Below are the code and all the weights of a small trained network. Each question names an input and a class and asks about switching units off, where a switched-off unit gives its printed mean instead of its output.

import numpy as np


def w(rows, s, z=0):
    codes = np.array(rows[::2]) - 128.0
    scale = np.full(codes.shape[1], s)
    scale[-1] = z or s
    return codes * scale


def norm(h):
    return h / np.sqrt((h * h).mean(-1, keepdims=True) + 1e-5)


def f(y):
    return np.maximum(y, 0)


def log_softmax(a):
    a = a - a.max(-1, keepdims=True)
    return a - np.log(np.exp(a).sum(-1, keepdims=True))


def net(x, mask):
    res = np.array(x, float).reshape(1, 6) / 4 @ E
    u = 0
    for l in range(2):
        y = f(norm(res) @ A[l][:, :-1].T + A[l][:, -1])
        res = res + np.where(mask[u : u + 6], y, B[l][:, -1]) @ B[l][:, :-1]
        u += 6
    return log_softmax(norm(res)[-1] @ U[:, :-1].T + U[:, -1])


A, B = {}, {}
E = w([
[83,175,211,110,16,3,109],'x0',
[103,212,13,200,167,222,69],'x1',
[127,132,129,126,121,136,127],'x2',
[132,130,124,131,116,133,134],'x3',
[124,123,126,132,132,121,134],'x4',
[101,37,113,97,77,86,33],'x5',
],0.011)
A[0] = w([
[154,254,196,111,126,69,178,139],'0.n0',
[117,22,92,109,90,132,14,174],'0.n1',
[175,113,126,202,161,164,165,17],'0.n2',
[141,188,219,131,135,115,237,1],'0.n3',
[85,252,92,205,128,40,52,39],'0.n4',
[194,23,127,52,204,141,206,112],'0.n5',
],0.0091,0.0046)
B[0] = w([
[222,99,118,196,92,113,182,238],'0.n0',
[113,107,113,146,59,80,23,248],'0.n1',
[90,151,126,121,215,145,123,165],'0.n2',
[162,85,69,120,122,76,199,202],'0.n3',
[109,130,73,24,109,204,182,212],'0.n4',
[91,156,52,56,36,253,162,254],'0.n5',
],0.011,0.0077)
A[1] = w([
[175,109,80,250,188,193,44,65],'1.n0',
[75,75,148,73,45,133,76,4],'1.n1',
[135,76,84,114,83,149,34,246],'1.n2',
[146,171,85,161,204,196,203,194],'1.n3',
[109,164,12,73,75,167,122,146],'1.n4',
[92,118,61,173,171,154,6,112],'1.n5',
],0.011,0.0042)
B[1] = w([
[176,49,154,247,144,42,155,171],'1.n0',
[27,178,142,132,189,146,95,183],'1.n1',
[59,89,125,152,116,102,114,222],'1.n2',
[118,215,237,73,153,128,58,208],'1.n3',
[153,116,109,87,134,212,118,250],'1.n4',
[221,94,32,231,162,73,193,190],'1.n5',
],0.014,0.015)
U = w([
[201,181,162,50,86,216,220,152],'0',
[214,33,85,205,75,43,214,254],'1',
[42,48,70,105,69,184,58,105],'2',
[42,69,240,126,67,3,101,21],'3',
[212,182,178,212,247,154,96,29],'4',
],0.017,0.0086)

Each question gives the input, the list of numbers given to net, and the class t.
The units are the neurons (one row each of A and B). Each row of codes is followed by its name. A weight is (code - 128) times the scale printed after its matrix; where a second scale follows, it is the last column's (A, B and U).
mask holds one flag per neuron, layer by layer. A switched-off neuron (its flag False) gives its mean, the last column of its row in B, instead of its output. The means were averaged over made-up inputs and are rounded, as every weight is.
A unit's drop is (log p(t) with every unit on - log p(t) with that unit switched off) / (log p(t) with every unit on - log p(t) with every unit switched off).
The circuit of an input: a set's keep is (log p(t) with only the set's units on - log p(t) with every unit switched off) / (log p(t) with every unit on - log p(t) with every unit switched off). Starting from all 12 units, units are removed one at a time, each time the one whose removal leaves the highest keep (on an exact tie, the one counted first), for as long as the keep stays at least 0.8.
circuit, biggest first: the units of the circuit, biggest drop first
unit that matters most: the unit with the biggest drop
top k neurons: the k neurons with the biggest drops, biggest first
top k neurons in layer l: the k neurons of layer l with the biggest drops, biggest first
drop of u: that unit's drop, to one decimal
input [7,8,6,-6,6,-1], class 0: circuit, biggest first : 0.n4, 0.n1
input [2,0,8,-2,6,-4], class 1: unit that matters most : 0.n0
input [-2,2,8,4,2,0], class 4: top 2 neurons in layer 0 : 0.n1, 0.n2
input [-8,6,-5,0,-1,1], class 1: top 4 neurons : 1.n0, 1.n5, 0.n4, 1.n1
input [-4,1,-4,8,-5,-3], class 4: top 2 neurons : 0.n4, 0.n2
input [-2,8,6,-7,1,1], class 1: top 2 neurons : 1.n5, 1.n0
input [2,7,6,-8,0,-2], class 0: top 2 neurons in layer 0 : 0.n4, 0.n1
input [1,-4,2,7,-5,-4], class 1: top 2 neurons in layer 1 : 1.n4, 1.n1
input [-2,8,-6,4,3,-2], class 4: top 2 neurons in layer 0 : 0.n1, 0.n5
input [-4,1,-2,-2,6,-1], class 4: top 3 neurons : 0.n4, 0.n2, 0.n3
input [0,2,-4,8,6,-4], class 4: top 3 neurons in layer 0 : 0.n5, 0.n2, 0.n0
input [-1,5,-8,6,-4,6], class 1: top 2 neurons : 1.n5, 0.n5
input [2,6,4,2,4,0], class 0: top 2 neurons : 0.n4, 0.n1
input [-5,-8,7,8,-1,-1], class 0: unit that matters most : 0.n1
input [-6,-3,-3,-1,4,0], class 0: top 2 neurons : 0.n5, 0.n1
input [7,-1,2,4,7,-2], class 1: top 2 neurons in layer 0 : 0.n5, 0.n0
input [-8,-5,1,-2,6,0], class 0: top 2 neurons in layer 0 : 0.n1, 0.n5
input [4,5,-8,-7,0,0], class 0: top 2 neurons in layer 0 : 0.n4, 0.n1
input [-2,8,-4,3,-7,-1], class 4: drop of 1.n3 : 0.9
input [-2,-8,-5,-7,-8,-2], class 0: circuit, biggest first : 0.n5
input [3,0,-2,-2,5,-6], class 1: drop of 0.n0 : 1.6
input [2,-1,-5,6,-6,7], class 3: drop of 0.n5 : 0.6
input [-7,5,2,7,4,0], class 4: top 3 neurons in layer 0 : 0.n1, 0.n2, 0.n0
